[  1  65  -4 -44  -5 -27] -> 65
[ 57 -47  22 -56  72] -> -47
[-61   9 -59 -56  28 -58] -> 9
[  4  -6  30  23 -77  33] -> -6
[ 16  21  22 -44  42 -12  68] -> 21
[  3 -56 -68 -78 -40  20] -> -56
[-43 -40   9  73  24 -13  39] -> -40
[ 76  -6 -17   1  -3 -29] -> -6
[ 14 -29 -82   9 -70] -> -29
[ 50 -23 -57 -67] -> -23
---
[[  4 -50  26 -11  53   0 -49]
 [ 51  10 -71 -41  15   5  72]
 [ -9 -15  15 -72  54  -1 -81]]	-49

[[-67  79  -9 -32  -2 -15]
 [-46  49  -6 -70  39  26]]	-15

[-70 -51 -54 -51 -64 -68]	-68

[[  3 -67  14  52 -22]
 [-22   9 -13  15 -84]]	-22

[-23  35 -19 -67]	-67

[-14  68  52 -45]	-45

[[ 82   0  10   0]
 [ 61  79  -9 -36]]	0
---
-28	67	12	-31	-44
-53	-13	28	-32	46
-60	25	80	-35	16
Out: 12

8	-60	-79	-43	74 Out: -79

23	20	67	-26	43 Out: 67

61	-43	31	14	50
-17	-10	76	28	-49
-5	51	64	-43	-26
Out: 31

-60	-2	73	63	47 Out: 73

-31	-24	84	-3	-18 Out: 84

44	27	-14	11	-16
-27	-32	46	-72	29
72	28	5	1	12
Out: -14

-33	1	-30	75	6 Out: -30

48	55	80	-52	30 Out: 80
---
[[37, 48, 3, -3], [11, 0, -12, 29], [-14, 13, 26, -79]] 11
[[-70, 46, 63, 49, 72], [76, -10, 72, -7, 15], [-58, -7, 29, -35, -20]] 76
[[-1, 18, 17, 4, -23], [-6, 20, 23, 12, -19], [-18, 35, 71, 24, -21]] -6
[[20, 57, -25, -59, 0], [-60, 1, 10, 60, -22], [-61, 6, 11, 58, -20]] -60
[[-11, 37, 40, 67, 27, -42], [-7, -48, 52, -3, 51, -27], [-17, -52, -62, 22, 62, -62]] -7
[[22, 7, -62, 11], [15, 5, -6, -78], [-33, 60, -71, -1]] 15
[[-31, 25, -22, 9], [22, -60, 11, -12], [-12, 29, -7, 5]] 22
[[-11, 17, 26, -22, 1, 25], [40, -11, -15, -66, 56, 11], [25, -22, -34, 3, 17, -24]] 40
---
Q: [15, 7, 39, -32]
A: 39, -32
Q: [3, 27, 32, -31]
A: 32, -31
Q: [[130, 193, 97, 5, 159], [92, 179, 103, 183, 191]]
A: 193, 5
Q: [[7, 8, 9, 6, 3, 1, 4], [6, 7, 8, 6, 4, 2, 4], [7, 4, 4, 6, 6, 6, 6]]
A: 9, 1
Q: [2955, 8769, 9958, 8445]
A: 9958, 2955
Q: [[7182, 5595, 5351, 1662, 8606], [4307, 3354, 1756, 3245, 3415]]
A: 8606, 1662
Q: [4, 8, 4, 4, 2]
A: 8, 2
---
[[ 84  -9  70  61  74  53]
 [ 64  -7  76  65  75  63]
 [-45  -3  83  68  52  72]]: -7

[[-56  48  -3  69]
 [ 32 -32 -45  44]
 [-23  34 -60  -2]]: -32

[[-60  69  -4 -18   1]
 [-51  68 -15 -22  -9]
 [-69  51  27  -3  29]]: 68

[[-65 -21 -20  56   6 -34]
 [ 54  13  53 -36 -25  18]
 [-54 -18  33 -75  72 -47]]: 13

[[-14  65  46 -83  11  10 -14]
 [  3 -40 -19  16 -10  -8   7]
 [-16 -32  49 -46  25  -3 -77]]: -40

[[ 69  52 -12 -46  -7  -4  21]
 [ 49  57 -18 -50  13 -14  21]
 [ 42  54 -17 -51  21 -16  18]]: 57

[[  1  50  -3  30]
 [ 58   0 -64 -56]
 [-12  54 -62 -34]]: 0
---
[[ 55  58  68 -51  27]
 [ 15 -15  44  13  61]
 [ 26  25  43 -19  36]] 43

[ 12 -68 -11 -41 -81] -11

[-73 -21 -15 -55  30] -15

[ 40 -65   4  28 -64] 4

[-46 -20 -64  72  13] -64

[ 40  11 -62  60 -23] -62

[-58  46 -62  30  48] -62
---
[-74 -49 -20 -50   9  -1] => 9

[[ 25 -32 -61  45 -54]
 [-35 -54  18 -43   5]] => -54

[[  9  -3  -6   9   6 -14 -36]
 [-29   4 -61 -17 -16 -16  80]
 [-18   4  43  23  -9   9 -34]] => 6

[-26 -76 -13  38 -22 -45] => -22

[ 50  37  -6 -21 -72  27] => -72

[-61  83  46 -18  11] => 11
---
[ 50  65 -59 -33 -41 -57  69] -> -59
[ 78 -17   9  40   4] -> 9
[56 33 62 28] -> 62
[-25  63 -29 -68   0   7] -> -29
[62 72 53 62 63 74 49] -> 53
[  0  80 -47  43   8 -60] -> -47
[ 24 -80  62  -6] -> 62
[31 28 27 67] -> 27
[ 3  1 84  0 71 33 29] -> 84
---
[ 0.177  0.048 -0.158  0.094 -0.144] → -0.144
[ -64.2  -24.0  -26.9   27.4  106.1 -102.8] → -102.8
[ 0.057 -0.128 -0.099  0.050 -0.177  0.124] → 0.124
[-18.673 -16.806 -15.681 -14.905 -13.399  15.634 -13.892] → -13.892
[ 1.363 -1.119  1.922  1.293  0.517 -0.369 -1.333] → -1.333
[-1.1  1.2 -1.1 -0.9  1.1] → 1.1
[-0.167  0.173 -0.187  0.167 -0.191  0.142] → 0.142
[-0.128  0.054  0.134 -0.002] → -0.002
---
[[-44, 26, -27, 14, -25, -11, -7], [9, 28, 48, 17, -10, 46, 15], [-42, -9, -68, -6, 2, -53, -24]] value 15
[[77, -36, 8, 73], [64, -36, -4, -19]] value -19
[[-59, 0, 42, -43, 1, 28, -9], [62, 55, 39, 51, -70, -62, 52]] value 52
[[76, 18, 37, 15], [36, 61, 39, 61], [79, 20, 40, 18]] value 61
[[5, 63, -32, -63, 0], [3, 60, -31, -60, -1]] value -1
[[-17, 5, 4, 68, 77, 16], [-47, -25, -30, -10, -16, 5]] value 5
---
28	84	-49	-7	2	-1	-14 ans = -7

41	-60	12	-23	-9	16 ans = -23

-9	50	-69	7
2	-2	-39	-5
ans = 7

14	43	16	19	-60	2 ans = 19

-52	19	53	-71 ans = -71

50	-9	-47	76	-10	-24	-29 ans = 76

0	-8	-14	5	62	17	29 ans = 5
---
[[9775 4453 4739 3392 6171 6046 5883 7374 3180 6449 6905 6550 6965 2556]
 [2775 4142 3842 7334 7288 6162 3049 5511 7855 5268 6104 5030 5912 4100]
 [7612 4815 6799 3883 5624 6532 5680 4550 6397 5313 5227 5999 9159 5215]
 [5357 6568 4535 4941 4359 3880 3650 7595 3067 6127 4861 6619 6794 8261]
 [9071 7353 6271 5538 6150 5533 7487 5671 2461 6174 6353 9410 2944 9805]] -> 8261

[[ 51  50  49  49  50  51  52  52  66  84 116 159 187]
 [ 50  51  50  51  51  56  68  87 120 161 193 195 172]
 [194 165 125  92  67  56  51  51  46  49  50  48  48]
 [ 49  51  50  54  64  84 117 157 186 198 175 133  97]
 [148 184 197 180 143 102  72  58  55  54  49  51  50]
 [ 48  48  51  50  52  52  50  51  55  63  79 113 153]
 [ 53  61  80 109 150 183 194 184 146 102  73  61  54]
 [ 48  52  56  62  84 119 155 183 196 170 137 100  71]
 [ 49  47  50  49  50  56  65  86 120 163 190 191 171]
 [ 98 138 171 198 184 156 113  83  62  53  52  49  49]
 [ 51  49  47  51  50  48  51  53  65  83 121 164 191]] -> 49

[[8 7 3 7 2 8 2 6 6 3 4 7]
 [7 4 3 7 8 4 7 3 3 5 4 7]
 [8 7 4 7 1 8 2 6 5 3 4 7]
 [7 4 3 7 8 4 6 3 3 5 4 7]
 [7 6 3 7 4 7 3 5 5 4 4 7]] -> 7

[[45 60 72 81 64 68 81 93 68 15]
 [43 60 75 82 72 67 86 94 68 13]
 [47 59 63 76 23 65 64 86 63 22]
 [46 60 66 78 36 66 69 89 65 20]
 [46 60 68 79 72 67 73 90 66 19]
 [46 60 70 80 50 68 77 92 67 17]
 [41 59 78 83 56 66 92 94 67 11]
 [47 60 65 77 54 66 66 87 64 21]] -> 11

[[  8  11  34  45  47  10  -1]
 [ 20  15   0 -10 -26   2  36]
 [ 13  11  41  49  30 -10  18]
 [  5  12  -1   4  39  45 -18]
 [ 21  15   8  -2 -26  -6  41]
 [  6  13  -9  -9  25  47 -12]
 [  7  10  32  43  49  14  -5]
 [  4  12   2   8  42  44 -18]
 [  5  12  -1   4  38  45 -17]] -> -18

[[7845 6089 9205 4528 3981 8772 8590 5702 7810 7554]
 [6765 6089 8425 6932 6139 9282 8268 4923 8442 4314]
 [8925 4053 5303 5970 3549 6222 6655 6481 8126 5394]
 [2447 8938 5693 7893 5276 6732 4398 6325 7179 6834]
 [8385 7717 8425 4047 6139 3162 6978 6013 4970 8274]
 [4066 9345 8034 9335 4413 5712 6655 4923 5917 5754]] -> 8274
---
array([[3, 6, 7, 8, 5],
       [4, 6, 7, 8, 5],
       [1, 5, 7, 9, 4]]) value 6

array([2583, 6662, 8376, 5064]) value 6662

array([152, 177, 109,  38, 134, 242]) value 177

array([824, 324, 578, 147,   5]) value 324

array([19, 58, 92, 53, 69, 67]) value 58

array([391, 861, 809,  92, 767]) value 861

array([[ 438,  562,  548,  958],
       [ 273,  687,  858, -502],
       [-188,  627,  402,  -91]]) value 562

array([114, 214, 786, 141]) value 214

array([ 26, 106, 237,  83, 103]) value 106

array([[160,  79, 202, 199],
       [115,  39, 168, 161]]) value 79
